Here is a tiny trained network, its code and every weight. The questions are about switching its units off for an input and a target symbol, where a switched-off unit gives its printed mean instead of its output.

import numpy as np


def w(rows, s, z=0):
    codes = np.array(rows[::2]) - 128.0
    scale = np.full(codes.shape[1], s)
    scale[-1] = z or s
    return codes * scale


def f(y):
    return y / 2 * (1 + np.tanh(0.7978845608 * (y + 0.044715 * y**3)))


def softmax(a):
    e = np.exp(a - a.max(-1, keepdims=True))
    return e / e.sum(-1, keepdims=True)


def log_softmax(a):
    a = a - a.max(-1, keepdims=True)
    return a - np.log(np.exp(a).sum(-1, keepdims=True))


def net(x, mask):
    ids = ['Φγεζθστ'.index(c) for c in x.split()]
    T = len(ids)
    res = E[ids] + P[:T]
    r = res
    for j in range(2):
        rows = slice(4 * j, 4 * j + 4)
        q, k, v = (r @ M[0][rows].T for M in (Q, K, V))
        z = softmax(np.where(np.tri(T) > 0, q @ k.T / 4**0.5, -1e9)) @ v
        o = O[0][rows]
        res = res + np.where(mask[j], z, o[:, -1]) @ o[:, :-1]
    y = f(res @ A[0][:, :-1].T + A[0][:, -1])
    res = res + np.where(mask[2:10], y, B[0][:, -1]) @ B[0][:, :-1]
    return log_softmax(res[-1] @ U[:, :-1].T + U[:, -1])


Q, K, V, O, A, B = {}, {}, {}, {}, {}, {}
E = w([
[90,116,8,66,74],'Φ',
[151,6,165,106,159],'γ',
[66,111,180,248,81],'ε',
[144,34,70,46,96],'ζ',
[36,205,50,118,164],'θ',
[109,28,56,229,160],'σ',
[65,138,234,127,236],'τ',
],0.013)
P = w([
[139,2,81,207,50],'0',
[133,49,95,173,82],'1',
[116,86,113,146,100],'2',
[105,127,127,116,124],'3',
[99,161,141,88,146],'4',
[80,192,156,58,165],'5',
[72,222,168,33,191],'6',
[55,246,187,5,205],'7',
],0.0083)
Q[0] = w([
[144,142,134,138,124],'head 1',
[182,180,140,158,104],'head 1',
[164,151,143,149,133],'head 1',
[123,115,125,123,149],'head 1',
[105,127,205,204,187],'head 2',
[3,121,111,183,135],'head 2',
[118,77,100,89,148],'head 2',
[141,33,222,84,146],'head 2',
],0.045)
K[0] = w([
[116,106,116,120,143],'head 1',
[112,69,105,96,168],'head 1',
[122,90,118,136,168],'head 1',
[125,137,152,155,126],'head 1',
[123,150,220,217,187],'head 2',
[91,130,88,253,132],'head 2',
[219,98,113,133,127],'head 2',
[191,46,210,112,139],'head 2',
],0.042)
V[0] = w([
[192,206,159,192,86],'head 1',
[142,61,109,138,180],'head 1',
[107,113,132,98,119],'head 1',
[10,74,84,76,218],'head 1',
[183,2,29,211,156],'head 2',
[193,82,91,224,62],'head 2',
[170,166,188,185,4],'head 2',
[141,165,71,116,154],'head 2',
],0.0065)
O[0] = w([
[134,35,105,2,128,65],'head 1',
[176,221,70,157,92,148],'head 1',
[103,116,143,151,145,138],'head 1',
[109,218,153,252,59,247],'head 1',
[105,235,212,141,123,254],'head 2',
[86,118,173,48,184,163],'head 2',
[94,78,26,15,183,69],'head 2',
[117,36,241,127,139,92],'head 2',
],0.0056,0.0055)
A[0] = w([
[73,113,135,104,149,71],'neuron 1',
[162,62,72,100,53,1],'neuron 2',
[149,7,89,249,37,71],'neuron 3',
[154,26,103,242,41,182],'neuron 4',
[145,76,61,128,170,38],'neuron 5',
[133,183,142,139,141,43],'neuron 6',
[126,116,183,166,55,123],'neuron 7',
[186,18,125,140,115,112],'neuron 8',
],0.018,0.0067)
B[0] = w([
[142,117,138,182,151,158],'neuron 1',
[75,20,240,130,143,136],'neuron 2',
[253,106,180,74,170,202],'neuron 3',
[139,78,137,183,83,254],'neuron 4',
[134,75,54,83,107,131],'neuron 5',
[142,104,119,50,94,194],'neuron 6',
[89,164,87,116,153,249],'neuron 7',
[200,200,116,56,110,136],'neuron 8',
],0.024,0.009)
U = w([
[39,105,117,100,139,8],'Φ',
[99,192,89,47,165,122],'γ',
[131,126,106,155,118,235],'ε',
[86,138,134,46,155,32],'ζ',
[2,200,76,124,113,254],'θ',
[95,118,51,72,186,23],'σ',
[87,160,109,114,213,32],'τ',
],0.0051,0.0048)

Each question gives the input, a string of symbols that net reads in full, and the target symbol t.
The units are the heads (4 rows each of Q, K, V and O) and the neurons (one row each of A and B). Each row of codes is followed by its name. A weight is (code - 128) times the scale printed after its matrix; where a second scale follows, it is the last column's (O, A, B and U).
mask holds one flag per unit, heads first, then neurons. A switched-off unit (its flag False) gives its mean, the last column of its rows in O or B, instead of its output. The means were averaged over made-up inputs and are rounded, as every weight is.
A unit's drop is (log p(t) with every unit on - log p(t) with that unit switched off) / (log p(t) with every unit on - log p(t) with every unit switched off).
The circuit of an input: a set's keep is (log p(t) with only the set's units on - log p(t) with every unit switched off) / (log p(t) with every unit on - log p(t) with every unit switched off). Starting from all 10 units, units are removed one at a time, each time the one whose removal leaves the highest keep (on an exact tie, the one counted first), for as long as the keep stays at least 0.8.
units of the circuit, in order: the units of the circuit, biggest drop first
unit that matters most: the unit with the biggest drop
k most important neurons: the k neurons with the biggest drops, biggest first
heads that matter: for each layer, one digit per head in row order, 1 if its drop is at least 0.15 and else 0, layers parted by /
drop when u is switched off: that unit's drop, to one decimal
input γ ζ ζ ζ, target θ: unit that matters most	head 2
input σ γ γ, target θ: units of the circuit, in order	head 2; neuron 3; neuron 7
input ζ τ τ, target θ: 2 most important neurons	neuron 3; neuron 7
input τ ε ζ, target ζ: heads that matter	10
input γ σ ε τ τ θ Φ, target Φ: heads that matter	11
input ζ ε θ ε, target θ: heads that matter	01
input θ τ ε θ ε σ σ, target σ: heads that matter	11
input γ τ τ θ τ γ, target θ: heads that matter	10
input τ τ θ τ ζ ζ, target θ: heads that matter	00
input Φ Φ Φ ζ σ τ, target ε: heads that matter	11
input τ ε ζ γ, target γ: heads that matter	10
input θ τ θ σ σ, target θ: units of the circuit, in order	head 2; neuron 3
input σ ζ σ γ ζ ζ σ, target γ: heads that matter	11
input ζ ε ε, target θ: units of the circuit, in order	head 2; neuron 3; head 1
input θ Φ θ θ γ ζ τ, target ε: units of the circuit, in order	head 2; neuron 4
input σ τ ε τ ζ, target ζ: 4 most important neurons	neuron 2; neuron 8; neuron 4; neuron 7
input ε γ τ, target τ: drop when neuron 4 is switched off	0.4
input σ Φ ζ Φ, target θ: drop when neuron 4 is switched off	0.0
input τ Φ τ, target θ: drop when neuron 6 is switched off	-0.1
input γ τ θ, target ε: drop when head 2 is switched off	2.4
